Here is a tiny trained network, its code and every weight. The questions are about switching its units off for an input and a class, where a switched-off unit gives its printed mean instead of its output.

import numpy as np


def w(rows, s, z=0):
    codes = np.array(rows[::2]) - 128.0
    scale = np.full(codes.shape[1], s)
    scale[-1] = z or s
    return codes * scale


def f(y):
    return y / 2 * (1 + np.tanh(0.7978845608 * (y + 0.044715 * y**3)))


def log_softmax(a):
    a = a - a.max(-1, keepdims=True)
    return a - np.log(np.exp(a).sum(-1, keepdims=True))


def net(x, mask):
    res = np.array(x, float).reshape(1, 3) / 4 @ E
    y = f(res @ A[0][:, :-1].T + A[0][:, -1])
    res = res + np.where(mask, y, B[0][:, -1]) @ B[0][:, :-1]
    return log_softmax(res[-1] @ U[:, :-1].T + U[:, -1])


A, B = {}, {}
E = w([
[59,59,8],'x0',
[182,171,139],'x1',
[95,163,96],'x2',
],0.011)
A[0] = w([
[127,103,134,81],'neuron 1',
[122,169,90,124],'neuron 2',
[90,92,153,79],'neuron 3',
[164,143,130,5],'neuron 4',
[140,114,128,10],'neuron 5',
[90,69,202,135],'neuron 6',
[53,67,240,32],'neuron 7',
[139,186,58,69],'neuron 8',
[7,65,168,199],'neuron 9',
[143,75,146,138],'neuron 10',
[152,124,175,197],'neuron 11',
[138,129,102,37],'neuron 12',
[159,83,229,201],'neuron 13',
[126,53,160,66],'neuron 14',
[46,92,136,33],'neuron 15',
[213,104,160,133],'neuron 16',
[188,187,179,251],'neuron 17',
],0.014,0.0018)
B[0] = w([
[153,143,76,128],'neuron 1',
[31,104,123,145],'neuron 2',
[158,123,107,141],'neuron 3',
[186,133,185,141],'neuron 4',
[214,202,60,120],'neuron 5',
[65,242,2,149],'neuron 6',
[249,237,20,155],'neuron 7',
[49,131,137,157],'neuron 8',
[85,44,177,218],'neuron 9',
[109,237,26,137],'neuron 10',
[183,150,167,178],'neuron 11',
[97,128,41,130],'neuron 12',
[128,185,179,213],'neuron 13',
[17,202,146,143],'neuron 14',
[192,104,156,187],'neuron 15',
[206,145,184,190],'neuron 16',
[133,71,207,247],'neuron 17',
],0.0049,0.011)
U = w([
[123,181,165,227],'0',
[37,123,76,251],'1',
[91,181,104,5],'2',
[131,254,73,5],'3',
[39,104,121,251],'4',
[37,131,100,5],'5',
],0.0092,0.0018)

Each question gives the input, the list of numbers given to net, and the class t.
The units are the neurons (one row each of A and B). Each row of codes is followed by its name. A weight is (code - 128) times the scale printed after its matrix; where a second scale follows, it is the last column's (A, B and U).
mask holds one flag per neuron, in row order. A switched-off neuron (its flag False) gives its mean, the last column of its row in B, instead of its output. The means were averaged over made-up inputs and are rounded, as every weight is.
A unit's drop is (log p(t) with every unit on - log p(t) with that unit switched off) / (log p(t) with every unit on - log p(t) with every unit switched off).
The circuit of an input: a set's keep is (log p(t) with only the set's units on - log p(t) with every unit switched off) / (log p(t) with every unit on - log p(t) with every unit switched off). Starting from the 12 units with the biggest drops (on a tie, the unit counted first), units are removed one at a time, each time the one whose removal leaves the highest keep (on an exact tie, the one counted first), for as long as the keep stays at least 0.8.
circuit, biggest first: the units of the circuit, biggest drop first
k most important neurons: the k neurons with the biggest drops, biggest first
drop when u is switched off: that unit's drop, to one decimal
input [-7,-6,-3], class 3: circuit, biggest first : [neuron 7; neuron 6]
input [-2,-4,-1], class 3: circuit, biggest first : [neuron 7; neuron 17; neuron 6]
input [-4,-6,0], class 3: 2 most important neurons : [neuron 7; neuron 6]
input [-7,-5,-3], class 3: circuit, biggest first : [neuron 7; neuron 6]
input [-6,-4,2], class 3: 2 most important neurons : [neuron 7; neuron 9]
input [-3,-4,1], class 3: circuit, biggest first : [neuron 7; neuron 9; neuron 17]
input [-8,-6,1], class 3: 3 most important neurons : [neuron 7; neuron 6; neuron 9]
input [-3,-8,-1], class 3: 3 most important neurons : [neuron 7; neuron 6; neuron 17]
input [-8,-6,-3], class 3: 3 most important neurons : [neuron 7; neuron 6; neuron 9]
input [-8,-6,-6], class 3: drop when neuron 6 is switched off : 0.4
input [-2,-5,-6], class 3: drop when neuron 7 is switched off : 0.3
input [-6,-6,-5], class 3: drop when neuron 15 is switched off : 0.0
